Below are the code and all the weights of a small trained network. Each question names an input and a class and asks about switching units off, where a switched-off unit gives its printed mean instead of its output.

import numpy as np


def w(rows, s, z=0):
    codes = np.array(rows[::2]) - 128.0
    scale = np.full(codes.shape[1], s)
    scale[-1] = z or s
    return codes * scale


def f(y):
    return np.maximum(y, 0)


def log_softmax(a):
    a = a - a.max(-1, keepdims=True)
    return a - np.log(np.exp(a).sum(-1, keepdims=True))


def net(x, mask):
    res = np.array(x, float).reshape(1, 4) / 4 @ E
    y = f(res @ A[0][:, :-1].T + A[0][:, -1])
    res = res + np.where(mask, y, B[0][:, -1]) @ B[0][:, :-1]
    return log_softmax(res[-1] @ U[:, :-1].T + U[:, -1])


A, B = {}, {}
E = w([
[154,133,160,164,253,34],'x0',
[138,93,179,126,90,165],'x1',
[149,244,186,107,69,187],'x2',
[237,152,117,79,163,197],'x3',
],0.013)
A[0] = w([
[75,77,123,167,75,113,188],'N1',
[106,93,168,112,159,97,149],'N2',
[52,166,95,152,140,87,170],'N3',
[205,207,151,177,152,84,135],'N4',
[107,117,197,130,175,77,150],'N5',
[157,135,102,153,228,65,252],'N6',
[136,87,204,116,150,104,120],'N7',
[154,81,42,111,128,117,139],'N8',
[56,87,139,157,79,165,133],'N9',
[7,43,154,150,144,151,254],'N10',
[20,79,183,170,131,82,169],'N11',
[224,169,199,157,143,118,130],'N12',
[214,106,89,76,133,186,199],'N13',
[117,165,125,87,113,129,154],'N14',
[201,170,226,119,142,134,205],'N15',
[124,139,218,82,54,247,208],'N16',
[129,205,99,63,122,142,192],'N17',
[164,136,172,98,115,187,122],'N18',
[175,88,63,119,124,183,137],'N19',
],0.012,0.0053)
B[0] = w([
[92,108,117,180,19,113,180],'N1',
[160,112,158,160,104,89,161],'N2',
[77,148,113,199,160,117,168],'N3',
[112,120,219,118,178,179,183],'N4',
[158,108,187,201,98,118,177],'N5',
[153,61,232,129,255,101,226],'N6',
[137,123,138,163,114,145,156],'N7',
[122,60,73,112,148,88,170],'N8',
[122,132,107,136,42,127,180],'N9',
[150,128,64,172,75,96,198],'N10',
[136,133,129,183,87,81,196],'N11',
[157,126,156,102,151,201,182],'N12',
[169,120,57,34,161,106,204],'N13',
[93,176,120,140,120,146,156],'N14',
[189,127,176,95,170,200,195],'N15',
[115,220,99,90,57,204,254],'N16',
[47,215,101,107,186,120,181],'N17',
[154,146,74,102,131,142,182],'N18',
[128,94,60,69,121,108,175],'N19',
],0.0099,0.023)
U = w([
[69,188,116,117,148,88,240],'0',
[117,116,97,117,2,141,210],'1',
[157,186,126,44,84,200,28],'2',
[172,57,88,50,150,112,251],'3',
[165,85,202,110,133,187,154],'4',
[157,91,157,153,116,68,47],'5',
[92,99,90,98,155,151,13],'6',
],0.012,0.0026)

Each question gives the input, the list of numbers given to net, and the class t.
The units are the neurons (one row each of A and B). Each row of codes is followed by its name. A weight is (code - 128) times the scale printed after its matrix; where a second scale follows, it is the last column's (A, B and U).
mask holds one flag per neuron, in row order. A switched-off neuron (its flag False) gives its mean, the last column of its row in B, instead of its output. The means were averaged over made-up inputs and are rounded, as every weight is.
A unit's drop is (log p(t) with every unit on - log p(t) with that unit switched off) / (log p(t) with every unit on - log p(t) with every unit switched off).
The circuit of an input: a set's keep is (log p(t) with only the set's units on - log p(t) with every unit switched off) / (log p(t) with every unit on - log p(t) with every unit switched off). Starting from the 12 units with the biggest drops (on a tie, the unit counted first), units are removed one at a time, each time the one whose removal leaves the highest keep (on an exact tie, the one counted first), for as long as the keep stays at least 0.8.
circuit, biggest first: the units of the circuit, biggest drop first
top k neurons: the k neurons with the biggest drops, biggest first
drop when u is switched off: that unit's drop, to one decimal
input [-3,8,-7,2], class 1: circuit, biggest first -> N6
input [-1,-3,-6,0], class 5: circuit, biggest first -> N13; N16
input [-2,-7,7,-4], class 0: circuit, biggest first -> N17; N3
input [8,6,8,-8], class 4: top 2 neurons -> N15; N4
input [7,0,-2,0], class 4: top 2 neurons -> N6; N4
input [3,-1,-3,3], class 4: top 3 neurons -> N6; N10; N18
input [1,-5,3,-7], class 5: top 2 neurons -> N16; N17
input [-5,3,0,0], class 1: top 2 neurons -> N15; N6
input [-5,-2,-2,1], class 1: top 2 neurons -> N6; N15
input [2,6,2,-3], class 1: drop when N6 is switched off -> 0.3
input [4,1,3,-8], class 5: drop when N16 is switched off -> 0.5
